Below are the code and all the weights of a small trained network. Each question names an input and a class and asks about switching units off, where a switched-off unit gives its printed mean instead of its output.

import numpy as np


def w(rows, s, z=0):
    codes = np.array(rows[::2]) - 128.0
    scale = np.full(codes.shape[1], s)
    scale[-1] = z or s
    return codes * scale


def f(y):
    return y / 2 * (1 + np.tanh(0.7978845608 * (y + 0.044715 * y**3)))


def log_softmax(a):
    a = a - a.max(-1, keepdims=True)
    return a - np.log(np.exp(a).sum(-1, keepdims=True))


def net(x, mask):
    res = np.array(x, float).reshape(1, 5) / 4 @ E
    y = f(res @ A[0][:, :-1].T + A[0][:, -1])
    res = res + np.where(mask, y, B[0][:, -1]) @ B[0][:, :-1]
    return log_softmax(res[-1] @ U[:, :-1].T + U[:, -1])


A, B = {}, {}
E = w([
[28,90,141,129,208,125,130,172],'x0',
[145,198,110,82,166,77,55,152],'x1',
[58,126,60,151,60,158,41,124],'x2',
[84,112,115,6,137,127,139,51],'x3',
[93,144,52,134,98,45,228,160],'x4',
],0.012)
A[0] = w([
[112,137,61,108,66,62,188,155,2],'neuron 0',
[183,178,84,130,36,91,166,89,79],'neuron 1',
[171,122,111,219,118,112,117,207,34],'neuron 2',
[132,75,137,170,124,119,159,97,44],'neuron 3',
[86,153,53,140,80,112,81,101,85],'neuron 4',
[108,179,89,118,137,104,58,142,62],'neuron 5',
[182,123,221,82,164,130,173,98,31],'neuron 6',
[85,114,51,111,50,124,107,141,51],'neuron 7',
[95,88,89,11,105,142,158,104,15],'neuron 8',
[158,133,156,122,156,42,213,129,44],'neuron 9',
[123,105,129,139,120,149,145,130,8],'neuron 10',
[30,114,118,126,178,110,156,210,97],'neuron 11',
[126,114,111,50,115,105,126,52,17],'neuron 12',
[122,68,130,105,95,176,178,118,48],'neuron 13',
[147,183,119,115,171,96,83,138,4],'neuron 14',
[150,79,122,152,77,212,180,124,90],'neuron 15',
[77,72,143,160,121,147,166,111,108],'neuron 16',
[74,78,100,157,57,180,127,107,121],'neuron 17',
[95,128,114,169,132,169,50,72,59],'neuron 18',
[114,122,62,147,123,87,167,138,53],'neuron 19',
[179,110,177,121,156,208,66,92,63],'neuron 20',
[135,202,98,60,166,73,87,193,71],'neuron 21',
],0.012,0.0042)
B[0] = w([
[49,48,136,148,59,95,149,135,227],'neuron 0',
[201,92,187,2,83,190,94,97,231],'neuron 1',
[32,224,162,203,154,253,32,111,237],'neuron 2',
[146,130,102,172,143,100,107,94,168],'neuron 3',
[176,134,107,120,193,107,148,198,227],'neuron 4',
[192,136,119,175,151,73,142,106,202],'neuron 5',
[154,117,115,143,198,118,143,206,236],'neuron 6',
[128,116,90,108,202,141,146,201,223],'neuron 7',
[55,180,137,186,154,214,70,105,216],'neuron 8',
[139,124,110,159,205,107,139,216,232],'neuron 9',
[111,119,95,120,145,107,41,95,134],'neuron 10',
[231,114,223,1,79,184,81,95,250],'neuron 11',
[81,189,156,201,149,210,50,131,195],'neuron 12',
[151,153,67,155,120,95,94,78,181],'neuron 13',
[150,99,90,163,132,87,113,53,184],'neuron 14',
[176,135,82,134,130,92,114,65,218],'neuron 15',
[187,165,149,147,101,60,121,69,201],'neuron 16',
[184,148,106,153,186,86,172,157,222],'neuron 17',
[135,85,127,111,131,134,178,180,199],'neuron 18',
[26,38,139,162,81,99,142,148,197],'neuron 19',
[40,32,167,106,54,95,189,156,241],'neuron 20',
[153,130,104,173,117,75,156,41,237],'neuron 21',
],0.0099,0.012)
U = w([
[39,222,147,203,140,230,65,126,91],'0',
[20,19,147,134,68,78,139,166,116],'1',
[174,124,93,140,207,101,132,248,96],'2',
[175,160,85,177,119,40,103,24,140],'3',
[209,100,204,2,79,198,75,113,128],'4',
[133,185,152,72,110,155,166,153,255],'5',
],0.0099,0.01)

Each question gives the input, the list of numbers given to net, and the class t.
The units are the neurons (one row each of A and B). Each row of codes is followed by its name. A weight is (code - 128) times the scale printed after its matrix; where a second scale follows, it is the last column's (A, B and U).
mask holds one flag per neuron, in row order. A switched-off neuron (its flag False) gives its mean, the last column of its row in B, instead of its output. The means were averaged over made-up inputs and are rounded, as every weight is.
A unit's drop is (log p(t) with every unit on - log p(t) with that unit switched off) / (log p(t) with every unit on - log p(t) with every unit switched off).
The circuit of an input: a set's keep is (log p(t) with only the set's units on - log p(t) with every unit switched off) / (log p(t) with every unit on - log p(t) with every unit switched off). Starting from the 12 units with the biggest drops (on a tie, the unit counted first), units are removed one at a time, each time the one whose removal leaves the highest keep (on an exact tie, the one counted first), for as long as the keep stays at least 0.8.
circuit, biggest first: the units of the circuit, biggest drop first
most important unit: the unit with the biggest drop
top k neurons: the k neurons with the biggest drops, biggest first
drop when u is switched off: that unit's drop, to one decimal
input [-2,-4,-3,8,5], class 0: circuit, biggest first	(neuron 8)
input [3,0,-3,-3,-4], class 1: circuit, biggest first	(neuron 20; neuron 4)
input [-3,1,4,-1,0], class 2: top 2 neurons	(neuron 11; neuron 4)
input [7,5,-5,-8,-4], class 0: top 2 neurons	(neuron 2; neuron 1)
input [7,-5,-7,-2,-8], class 1: top 2 neurons	(neuron 20; neuron 1)
input [-7,0,0,5,-8], class 1: top 2 neurons	(neuron 20; neuron 11)
input [-3,3,-6,0,-4], class 2: top 4 neurons	(neuron 6; neuron 0; neuron 19; neuron 11)
input [-5,6,-2,5,-2], class 3: top 2 neurons	(neuron 2; neuron 11)
input [7,7,2,-1,2], class 3: top 2 neurons	(neuron 21; neuron 1)
input [-7,7,1,1,7], class 1: top 3 neurons	(neuron 0; neuron 11; neuron 19)
input [4,-6,3,-5,-4], class 3: circuit, biggest first	(neuron 16; neuron 15)
input [-3,-8,4,-7,0], class 3: top 4 neurons	(neuron 15; neuron 17; neuron 16; neuron 8)
input [7,-1,5,-3,-6], class 4: top 3 neurons	(neuron 11; neuron 0; neuron 19)
input [-2,3,-5,-5,1], class 0: most important unit	neuron 2
input [7,-2,-1,1,6], class 4: top 2 neurons	(neuron 11; neuron 20)
input [4,8,-7,-2,-6], class 3: top 3 neurons	(neuron 21; neuron 14; neuron 7)
input [-3,-1,-7,7,-4], class 0: top 2 neurons	(neuron 12; neuron 8)
input [-7,-8,-6,-4,-7], class 3: top 2 neurons	(neuron 15; neuron 11)
input [-1,0,-3,-5,-8], class 1: drop when neuron 20 is switched off	1.0
input [4,-5,-5,-7,0], class 0: drop when neuron 2 is switched off	0.9
input [-6,-5,8,-7,-7], class 2: circuit, biggest first	(neuron 17)
input [6,-4,7,7,-4], class 0: drop when neuron 6 is switched off	0.5
input [-1,-4,-5,3,6], class 1: drop when neuron 9 is switched off	0.0
